Below are the code and all the weights of a small trained network. Each question names an input and a class and asks about switching units off, where a switched-off unit gives its printed mean instead of its output.

import numpy as np


def w(rows, s, z=0):
    codes = np.array(rows[::2]) - 128.0
    scale = np.full(codes.shape[1], s)
    scale[-1] = z or s
    return codes * scale


def f(y):
    return np.maximum(y, 0)


def log_softmax(a):
    a = a - a.max(-1, keepdims=True)
    return a - np.log(np.exp(a).sum(-1, keepdims=True))


def net(x, mask):
    res = np.array(x, float).reshape(1, 4) / 4 @ E
    y = f(res @ A[0][:, :-1].T + A[0][:, -1])
    res = res + np.where(mask, y, B[0][:, -1]) @ B[0][:, :-1]
    return log_softmax(res[-1] @ U[:, :-1].T + U[:, -1])


A, B = {}, {}
E = w([
[172,170,159,113,113,47,114,142,166,216,254],'x0',
[118,173,108,66,188,69,41,98,57,141,101],'x1',
[74,184,45,139,155,141,175,71,206,173,79],'x2',
[204,83,154,170,119,72,146,225,151,180,54],'x3',
],0.0083)
A[0] = w([
[134,100,132,111,171,143,66,120,67,47,113,79],'N0',
[125,75,139,185,129,106,202,184,113,133,70,145],'N1',
[152,115,142,131,118,105,99,179,74,152,116,226],'N2',
[117,157,75,138,157,113,185,133,156,131,48,156],'N3',
[101,118,59,162,100,96,112,114,180,173,132,117],'N4',
[144,94,128,143,125,146,188,128,135,97,120,159],'N5',
[139,85,138,179,89,152,217,108,142,93,136,156],'N6',
[94,206,148,50,181,169,117,70,88,105,234,176],'N7',
[163,113,114,70,145,114,109,100,63,141,103,157],'N8',
[76,177,71,140,152,136,88,68,96,92,88,81],'N9',
[113,97,134,171,62,226,179,150,74,81,133,215],'N10',
[149,81,165,230,60,182,190,113,178,146,139,190],'N11',
[91,164,122,127,145,153,174,115,172,207,136,125],'N12',
[100,160,129,179,147,141,195,70,177,193,117,122],'N13',
[155,84,164,109,160,91,47,117,61,99,117,142],'N14',
[139,115,167,85,130,123,85,162,3,106,108,202],'N15',
[146,152,229,123,65,85,179,154,169,129,242,215],'N16',
[99,74,105,176,141,188,159,100,87,106,130,44],'N17',
[134,207,98,168,111,104,169,128,170,251,150,214],'N18',
[214,97,204,125,69,140,112,147,134,164,179,252],'N19',
[139,143,145,149,151,115,108,127,58,90,81,206],'N20',
[170,118,173,182,76,171,111,184,168,122,178,83],'N21',
[72,182,121,108,161,111,104,45,120,118,178,182],'N22',
[57,120,134,166,130,180,192,106,178,110,122,200],'N23',
[140,100,139,192,174,143,173,214,148,131,80,123],'N24',
[178,140,138,163,142,65,138,157,156,238,152,126],'N25',
[120,125,111,137,142,100,169,96,154,161,127,101],'N26',
],0.0072,0.0025)
B[0] = w([
[137,132,193,117,167,41,102,175,84,95,90,182],'N0',
[77,163,122,144,110,152,112,110,27,116,92,205],'N1',
[155,104,152,116,93,78,157,205,119,112,88,190],'N2',
[128,93,126,148,177,163,96,84,121,16,108,196],'N3',
[150,178,130,59,155,126,106,135,155,70,154,176],'N4',
[57,92,152,144,85,161,111,170,140,118,135,181],'N5',
[74,72,151,199,106,176,211,206,189,176,147,212],'N6',
[3,182,138,124,4,191,42,24,9,127,167,237],'N7',
[169,109,118,155,205,62,148,141,87,137,96,174],'N8',
[98,118,91,129,89,138,119,119,74,147,135,192],'N9',
[133,67,201,186,71,154,176,176,166,80,82,234],'N10',
[21,143,59,180,124,125,186,175,196,162,183,244],'N11',
[134,161,197,34,176,128,82,132,132,94,162,190],'N12',
[187,173,188,84,144,166,122,170,175,49,110,200],'N13',
[186,82,199,92,135,72,142,139,124,98,70,195],'N14',
[181,174,219,61,130,69,104,155,83,11,45,212],'N15',
[69,121,98,136,43,154,144,89,15,201,127,254],'N16',
[113,78,122,152,103,114,182,171,126,158,111,177],'N17',
[99,237,94,29,195,33,90,138,171,123,186,237],'N18',
[90,104,158,158,71,112,104,202,68,194,68,237],'N19',
[140,198,135,133,121,60,98,79,33,68,78,181],'N20',
[65,146,91,204,89,135,177,168,89,168,130,200],'N21',
[25,234,107,100,119,167,81,44,103,126,197,213],'N22',
[52,101,234,119,161,180,143,148,160,75,147,217],'N23',
[14,135,173,155,90,169,111,38,27,131,140,200],'N24',
[168,117,107,123,155,63,190,181,160,191,139,222],'N25',
[152,143,171,61,182,135,66,139,127,97,146,162],'N26',
],0.0052,0.0085)
U = w([
[70,44,138,185,23,247,176,163,111,140,116,180],'0',
[83,177,146,89,61,162,45,28,39,49,115,132],'1',
[148,56,61,203,189,139,141,74,52,86,108,40],'2',
[248,104,177,106,148,5,133,213,101,77,66,176],'3',
[131,151,140,93,240,136,131,176,254,48,146,163],'4',
[75,168,72,139,117,53,128,145,91,245,164,148],'5',
[180,137,71,95,136,97,161,160,204,171,182,3],'6',
],0.0067,0.0019)

Each question gives the input, the list of numbers given to net, and the class t.
The units are the neurons (one row each of A and B). Each row of codes is followed by its name. A weight is (code - 128) times the scale printed after its matrix; where a second scale follows, it is the last column's (A, B and U).
mask holds one flag per neuron, in row order. A switched-off neuron (its flag False) gives its mean, the last column of its row in B, instead of its output. The means were averaged over made-up inputs and are rounded, as every weight is.
A unit's drop is (log p(t) with every unit on - log p(t) with that unit switched off) / (log p(t) with every unit on - log p(t) with every unit switched off).
The circuit of an input: a set's keep is (log p(t) with only the set's units on - log p(t) with every unit switched off) / (log p(t) with every unit on - log p(t) with every unit switched off). Starting from the 12 units with the biggest drops (on a tie, the unit counted first), units are removed one at a time, each time the one whose removal leaves the highest keep (on an exact tie, the one counted first), for as long as the keep stays at least 0.8.
circuit, biggest first: the units of the circuit, biggest drop first
top k neurons: the k neurons with the biggest drops, biggest first
drop when u is switched off: that unit's drop, to one decimal
input [5,-4,7,6], class 4: circuit, biggest first => (N13; N18)
input [5,-7,5,5], class 5: circuit, biggest first => (N18)
input [6,-7,-2,4], class 5: circuit, biggest first => (N18; N11)
input [-7,2,8,5], class 1: circuit, biggest first => (N24; N3)
input [7,-6,7,-7], class 1: top 2 neurons => (N7; N16)
input [-5,2,3,5], class 2: top 2 neurons => (N7; N22)
input [8,3,8,-2], class 1: top 2 neurons => (N7; N22)
input [8,-1,-7,7], class 5: top 2 neurons => (N16; N21)
input [7,-8,-1,6], class 5: top 2 neurons => (N18; N25)
input [4,-6,1,7], class 5: top 3 neurons => (N18; N25; N10)
input [-1,6,8,3], class 4: top 2 neurons => (N7; N16)
input [8,-4,4,-6], class 1: drop when N7 is switched off => 0.9
input [8,-8,1,6], class 5: drop when N18 is switched off => 0.2
input [2,-3,-1,5], class 5: drop when N25 is switched off => 0.3
input [6,-6,8,3], class 4: top neuron => (N13)
